Below are the code and all the weights of a small trained network. Each question names an input and a class and asks about switching units off, where a switched-off unit gives its printed mean instead of its output.

import numpy as np


def w(rows, s, z=0):
    codes = np.array(rows[::2]) - 128.0
    scale = np.full(codes.shape[1], s)
    scale[-1] = z or s
    return codes * scale


def norm(h):
    return h / np.sqrt((h * h).mean(-1, keepdims=True) + 1e-5)


def f(y):
    return np.maximum(y, 0)


def log_softmax(a):
    a = a - a.max(-1, keepdims=True)
    return a - np.log(np.exp(a).sum(-1, keepdims=True))


def net(x, mask):
    res = np.array(x, float).reshape(1, 8) / 4 @ E
    u = 0
    for l in range(2):
        y = f(norm(res) @ A[l][:, :-1].T + A[l][:, -1])
        res = res + np.where(mask[u : u + 10], y, B[l][:, -1]) @ B[l][:, :-1]
        u += 10
    return log_softmax(norm(res)[-1] @ U[:, :-1].T + U[:, -1])


A, B = {}, {}
E = w([
[98,151,99],'x0',
[102,137,104],'x1',
[145,55,100],'x2',
[148,102,150],'x3',
[132,166,1],'x4',
[104,123,166],'x5',
[131,61,122],'x6',
[235,128,88],'x7',
],0.008)
A[0] = w([
[146,77,109,134],'0.n0',
[138,169,181,200],'0.n1',
[171,210,147,152],'0.n2',
[205,86,159,187],'0.n3',
[205,169,119,136],'0.n4',
[133,157,101,84],'0.n5',
[98,88,108,178],'0.n6',
[148,133,197,213],'0.n7',
[176,133,77,253],'0.n8',
[7,141,113,204],'0.n9',
],0.016,0.004)
B[0] = w([
[225,117,203,172],'0.n0',
[137,8,136,210],'0.n1',
[156,75,116,207],'0.n2',
[128,42,69,223],'0.n3',
[143,109,196,206],'0.n4',
[114,176,132,154],'0.n5',
[202,192,152,176],'0.n6',
[64,1,19,224],'0.n7',
[178,169,157,229],'0.n8',
[179,155,165,254],'0.n9',
],0.0082,0.0079)
A[1] = w([
[154,94,124,216],'1.n0',
[185,170,94,66],'1.n1',
[156,135,89,2],'1.n2',
[139,152,53,125],'1.n3',
[159,214,7,73],'1.n4',
[104,130,182,18],'1.n5',
[64,116,93,179],'1.n6',
[146,140,144,74],'1.n7',
[108,98,110,180],'1.n8',
[162,126,61,195],'1.n9',
],0.014,0.0023)
B[1] = w([
[132,224,211,254],'1.n0',
[53,154,64,218],'1.n1',
[93,136,105,149],'1.n2',
[27,210,217,158],'1.n3',
[41,198,117,212],'1.n4',
[118,46,130,149],'1.n5',
[77,183,209,157],'1.n6',
[16,169,140,155],'1.n7',
[92,255,126,189],'1.n8',
[186,133,203,209],'1.n9',
],0.007,0.0056)
U = w([
[121,95,75,35],'0',
[247,109,148,210],'1',
[184,138,113,2],'2',
[58,254,120,252],'3',
[48,102,189,195],'4',
[114,108,66,27],'5',
[118,61,84,55],'6',
],0.014,0.0052)

Each question gives the input, the list of numbers given to net, and the class t.
The units are the neurons (one row each of A and B). Each row of codes is followed by its name. A weight is (code - 128) times the scale printed after its matrix; where a second scale follows, it is the last column's (A, B and U).
mask holds one flag per neuron, layer by layer. A switched-off neuron (its flag False) gives its mean, the last column of its row in B, instead of its output. The means were averaged over made-up inputs and are rounded, as every weight is.
A unit's drop is (log p(t) with every unit on - log p(t) with that unit switched off) / (log p(t) with every unit on - log p(t) with every unit switched off).
The circuit of an input: a set's keep is (log p(t) with only the set's units on - log p(t) with every unit switched off) / (log p(t) with every unit on - log p(t) with every unit switched off). Starting from the 12 units with the biggest drops (on a tie, the unit counted first), units are removed one at a time, each time the one whose removal leaves the highest keep (on an exact tie, the one counted first), for as long as the keep stays at least 0.8.
units of the circuit, in order: the units of the circuit, biggest drop first
most important unit: the unit with the biggest drop
k most important neurons: the k neurons with the biggest drops, biggest first
k most important neurons of layer l: the k neurons of layer l with the biggest drops, biggest first
drop of u: that unit's drop, to one decimal
input [-2,-7,3,1,-4,-2,-1,5], class 6: units of the circuit, in order : 0.n3
input [8,-7,-4,7,-6,1,-4,5], class 6: units of the circuit, in order : 0.n7, 0.n3
input [7,1,3,-6,-6,-6,8,-7], class 1: 2 most important neurons of layer 0 : 0.n9, 0.n6
input [-6,8,-1,-2,2,-4,-8,5], class 3: 3 most important neurons of layer 0 : 0.n0, 0.n9, 0.n1
input [7,-8,6,1,-4,0,-5,-1], class 6: 2 most important neurons : 0.n7, 0.n3
input [-6,0,4,5,4,3,-3,-5], class 1: 2 most important neurons of layer 0 : 0.n9, 0.n0
input [-2,-7,5,7,-7,-6,-6,2], class 6: 2 most important neurons of layer 0 : 0.n7, 0.n3
input [3,1,-4,7,7,8,1,8], class 3: 3 most important neurons of layer 0 : 0.n1, 0.n9, 0.n5
input [2,-2,-3,-8,-7,5,-8,8], class 6: 2 most important neurons of layer 0 : 0.n7, 0.n1
input [1,-5,7,5,-3,-4,-4,-3], class 6: 4 most important neurons : 0.n7, 0.n3, 0.n9, 0.n8
input [-5,-5,8,8,-4,7,-8,3], class 6: drop of 0.n3 : 0.2
input [-1,-2,-8,-4,-2,-4,-8,-6], class 4: drop of 0.n9 : 0.1
input [1,2,4,3,0,7,5,0], class 1: drop of 1.n4 : 0.0
input [-6,-2,0,-2,2,-4,7,-8], class 1: most important unit : 1.n4
